Here is a tiny trained network, its code and every weight. The questions are about switching its units off for an input and a target symbol, where a switched-off unit gives its printed mean instead of its output.

import numpy as np


def w(rows, s, z=0):
    codes = np.array(rows[::2]) - 128.0
    scale = np.full(codes.shape[1], s)
    scale[-1] = z or s
    return codes * scale


def f(y):
    return y / 2 * (1 + np.tanh(0.7978845608 * (y + 0.044715 * y**3)))


def softmax(a):
    e = np.exp(a - a.max(-1, keepdims=True))
    return e / e.sum(-1, keepdims=True)


def log_softmax(a):
    a = a - a.max(-1, keepdims=True)
    return a - np.log(np.exp(a).sum(-1, keepdims=True))


def net(x, mask):
    ids = ['ΠΣΩαβγεηθμτψ'.index(c) for c in x.split()]
    T = len(ids)
    res = E[ids] + P[:T]
    r = res
    for j in range(2):
        rows = slice(3 * j, 3 * j + 3)
        q, k, v = (r @ M[0][rows].T for M in (Q, K, V))
        z = softmax(np.where(np.tri(T) > 0, q @ k.T / 3**0.5, -1e9)) @ v
        o = O[0][rows]
        res = res + np.where(mask[j], z, o[:, -1]) @ o[:, :-1]
    y = f(res @ A[0][:, :-1].T + A[0][:, -1])
    res = res + np.where(mask[2:10], y, B[0][:, -1]) @ B[0][:, :-1]
    return log_softmax(res[-1] @ U[:, :-1].T + U[:, -1])


Q, K, V, O, A, B = {}, {}, {}, {}, {}, {}
E = w([
[158,41,130],'Π',
[154,64,162],'Σ',
[114,9,135],'Ω',
[61,150,118],'α',
[185,163,27],'β',
[192,248,145],'γ',
[62,136,202],'ε',
[232,104,201],'η',
[164,193,75],'θ',
[132,158,90],'μ',
[253,35,73],'τ',
[96,39,184],'ψ',
],0.015)
P = w([
[183,155,165],'0',
[168,64,144],'1',
[223,78,153],'2',
[188,118,167],'3',
[2,222,160],'4',
[171,203,154],'5',
],0.0047)
Q[0] = w([
[167,57,202],'h1',
[110,65,22],'h1',
[168,254,166],'h1',
[103,111,64],'h2',
[191,95,145],'h2',
[134,189,97],'h2',
],0.0099)
K[0] = w([
[89,118,200],'h1',
[138,31,2],'h1',
[195,167,207],'h1',
[119,255,67],'h2',
[62,45,102],'h2',
[3,247,217],'h2',
],0.0083)
V[0] = w([
[119,60,78],'h1',
[51,189,58],'h1',
[75,61,61],'h1',
[147,50,86],'h2',
[130,164,254],'h2',
[49,107,159],'h2',
],0.0095)
O[0] = w([
[138,188,201,123],'h1',
[124,174,85,2],'h1',
[165,211,181,67],'h1',
[227,204,171,184],'h2',
[174,32,26,140],'h2',
[3,92,202,57],'h2',
],0.0072,0.0055)
A[0] = w([
[108,97,176,113],'n1',
[117,1,200,106],'n2',
[91,137,73,254],'n3',
[114,114,162,66],'n4',
[204,81,190,90],'n5',
[12,48,177,114],'n6',
[74,160,98,88],'n7',
[145,146,101,134],'n8',
],0.0085,0.004)
B[0] = w([
[72,130,65,143],'n1',
[2,130,13,231],'n2',
[188,198,143,170],'n3',
[100,111,102,120],'n4',
[83,44,120,255],'n5',
[147,236,78,155],'n6',
[249,50,134,120],'n7',
[239,105,233,149],'n8',
],0.0056,0.0068)
U = w([
[132,82,145,254],'Π',
[176,147,98,90],'Σ',
[155,164,134,28],'Ω',
[227,101,223,198],'α',
[158,147,68,246],'β',
[145,112,152,41],'γ',
[98,161,92,254],'ε',
[1,105,124,8],'η',
[68,78,206,21],'θ',
[225,184,91,2],'μ',
[136,27,109,2],'τ',
[35,201,41,3],'ψ',
],0.0079,0.0041)

Each question gives the input, a string of symbols that net reads in full, and the target symbol t.
The units are the heads (3 rows each of Q, K, V and O) and the neurons (one row each of A and B). Each row of codes is followed by its name. A weight is (code - 128) times the scale printed after its matrix; where a second scale follows, it is the last column's (O, A, B and U).
mask holds one flag per unit, heads first, then neurons. A switched-off unit (its flag False) gives its mean, the last column of its rows in O or B, instead of its output. The means were averaged over made-up inputs and are rounded, as every weight is.
A unit's drop is (log p(t) with every unit on - log p(t) with that unit switched off) / (log p(t) with every unit on - log p(t) with every unit switched off).
The circuit of an input: a set's keep is (log p(t) with only the set's units on - log p(t) with every unit switched off) / (log p(t) with every unit on - log p(t) with every unit switched off). Starting from all 10 units, units are removed one at a time, each time the one whose removal leaves the highest keep (on an exact tie, the one counted first), for as long as the keep stays at least 0.8.
units of the circuit, in order: the units of the circuit, biggest drop first
unit that matters most: the unit with the biggest drop
heads that matter: for each layer, one digit per head in row order, 1 if its drop is at least 0.15 and else 0, layers parted by /
drop of u: that unit's drop, to one decimal
input α θ Ω Ω θ τ, target α: unit that matters most : h1
input β τ Π, target α: units of the circuit, in order : h2, h1
input ψ β β τ Ω, target α: heads that matter : 11
input θ μ β τ ψ, target α: units of the circuit, in order : h2, n2
input Ω μ γ ψ, target η: heads that matter : 01
input γ γ ψ γ ε, target ψ: heads that matter : 11
input ψ γ β ψ, target η: heads that matter : 00
input ε β τ Π, target α: units of the circuit, in order : h2, n2
input ε τ τ ψ Ω ψ, target α: drop of h2 : 1.7
input τ τ β, target α: drop of n2 : 0.2
input Π τ β μ, target α: drop of n7 : 0.0
input τ η η Ω, target α: drop of h1 : 0.7
